Here is a tiny trained network, its code and every weight. The questions are about switching its units off for an input and a class, where a switched-off unit gives its printed mean instead of its output.

import numpy as np


def w(rows, s, z=0):
    codes = np.array(rows[::2]) - 128.0
    scale = np.full(codes.shape[1], s)
    scale[-1] = z or s
    return codes * scale


def f(y):
    return y / 2 * (1 + np.tanh(0.7978845608 * (y + 0.044715 * y**3)))


def log_softmax(a):
    a = a - a.max(-1, keepdims=True)
    return a - np.log(np.exp(a).sum(-1, keepdims=True))


def net(x, mask):
    res = np.array(x, float).reshape(1, 5) / 4 @ E
    y = f(res @ A[0][:, :-1].T + A[0][:, -1])
    res = res + np.where(mask, y, B[0][:, -1]) @ B[0][:, :-1]
    return log_softmax(res[-1] @ U[:, :-1].T + U[:, -1])


A, B = {}, {}
E = w([
[129,126,126,125,129],'x0',
[127,17,125,245,157],'x1',
[128,127,128,127,128],'x2',
[167,112,175,110,10],'x3',
[207,160,57,184,103],'x4',
],0.014)
A[0] = w([
[90,56,192,107,107,112],'N0',
[47,177,212,67,88,220],'N1',
[119,157,90,204,152,131],'N2',
[79,121,147,103,212,164],'N3',
[78,160,126,128,174,139],'N4',
[148,131,71,146,153,122],'N5',
[123,75,81,182,176,153],'N6',
[107,82,166,99,79,154],'N7',
[77,142,207,118,226,188],'N8',
[132,59,199,152,142,146],'N9',
[145,49,178,147,117,112],'N10',
[120,157,30,145,143,173],'N11',
[88,145,154,93,161,153],'N12',
[129,196,92,119,159,161],'N13',
[48,96,163,84,201,179],'N14',
[113,63,184,95,113,154],'N15',
[145,97,105,148,166,108],'N16',
[171,125,117,145,42,103],'N17',
[148,225,162,72,76,253],'N18',
[134,149,42,158,215,126],'N19',
[94,111,152,181,80,144],'N20',
[84,158,61,116,154,219],'N21',
[102,57,84,199,163,111],'N22',
[166,33,168,172,158,178],'N23',
[246,184,72,118,119,159],'N24',
[165,39,126,192,155,181],'N25',
],0.013,0.0057)
B[0] = w([
[11,182,123,162,75,195],'N0',
[128,14,120,95,67,239],'N1',
[117,105,47,89,104,184],'N2',
[247,147,137,168,228,211],'N3',
[157,158,175,118,204,182],'N4',
[76,100,120,95,105,168],'N5',
[142,134,36,116,106,215],'N6',
[95,119,80,140,79,182],'N7',
[208,137,180,170,125,226],'N8',
[72,142,96,201,157,199],'N9',
[94,205,154,166,104,191],'N10',
[57,147,109,8,152,195],'N11',
[198,81,87,62,124,182],'N12',
[99,150,179,77,191,192],'N13',
[213,128,138,180,141,230],'N14',
[69,104,116,162,99,188],'N15',
[130,110,47,137,72,165],'N16',
[254,120,170,218,157,191],'N17',
[137,56,178,81,131,251],'N18',
[99,91,110,77,87,223],'N19',
[128,179,102,197,126,172],'N20',
[125,136,139,45,187,197],'N21',
[136,83,40,167,70,225],'N22',
[90,150,77,169,147,228],'N23',
[134,169,192,92,188,226],'N24',
[153,164,43,156,81,237],'N25',
],0.008,0.017)
U = w([
[197,135,180,112,158,251],'0',
[88,66,77,82,59,95],'1',
[192,196,92,204,153,68],'2',
[7,182,144,191,125,26],'3',
[28,192,135,57,181,175],'4',
],0.013,0.0025)

Each question gives the input, the list of numbers given to net, and the class t.
The units are the neurons (one row each of A and B). Each row of codes is followed by its name. A weight is (code - 128) times the scale printed after its matrix; where a second scale follows, it is the last column's (A, B and U).
mask holds one flag per neuron, in row order. A switched-off neuron (its flag False) gives its mean, the last column of its row in B, instead of its output. The means were averaged over made-up inputs and are rounded, as every weight is.
A unit's drop is (log p(t) with every unit on - log p(t) with that unit switched off) / (log p(t) with every unit on - log p(t) with every unit switched off).
The circuit of an input: a set's keep is (log p(t) with only the set's units on - log p(t) with every unit switched off) / (log p(t) with every unit on - log p(t) with every unit switched off). Starting from the 12 units with the biggest drops (on a tie, the unit counted first), units are removed one at a time, each time the one whose removal leaves the highest keep (on an exact tie, the one counted first), for as long as the keep stays at least 0.8.
circuit, biggest first: the units of the circuit, biggest drop first
top k neurons: the k neurons with the biggest drops, biggest first
drop of u: that unit's drop, to one decimal
input [7,0,-1,-3,7], class 4: circuit, biggest first	N24; N11
input [8,-3,-4,0,-8], class 0: circuit, biggest first	N8
input [3,8,-1,-2,1], class 1: top 4 neurons	N22; N17; N2; N19
input [-8,6,-1,1,-8], class 3: top 4 neurons	N0; N15; N9; N17
input [-7,7,7,1,-8], class 3: top 2 neurons	N0; N15
input [0,-7,-5,0,-8], class 0: top 3 neurons	N3; N8; N14
input [5,5,3,3,0], class 3: top 3 neurons	N3; N14; N8
input [0,7,-3,0,6], class 1: top 2 neurons	N3; N2
input [0,-2,-7,1,8], class 0: top 2 neurons	N17; N0
input [1,5,-6,0,5], class 1: drop of N14	0.2
input [-7,7,-1,2,-1], class 3: drop of N20	0.0
input [-4,-5,8,0,2], class 4: drop of N14	0.5
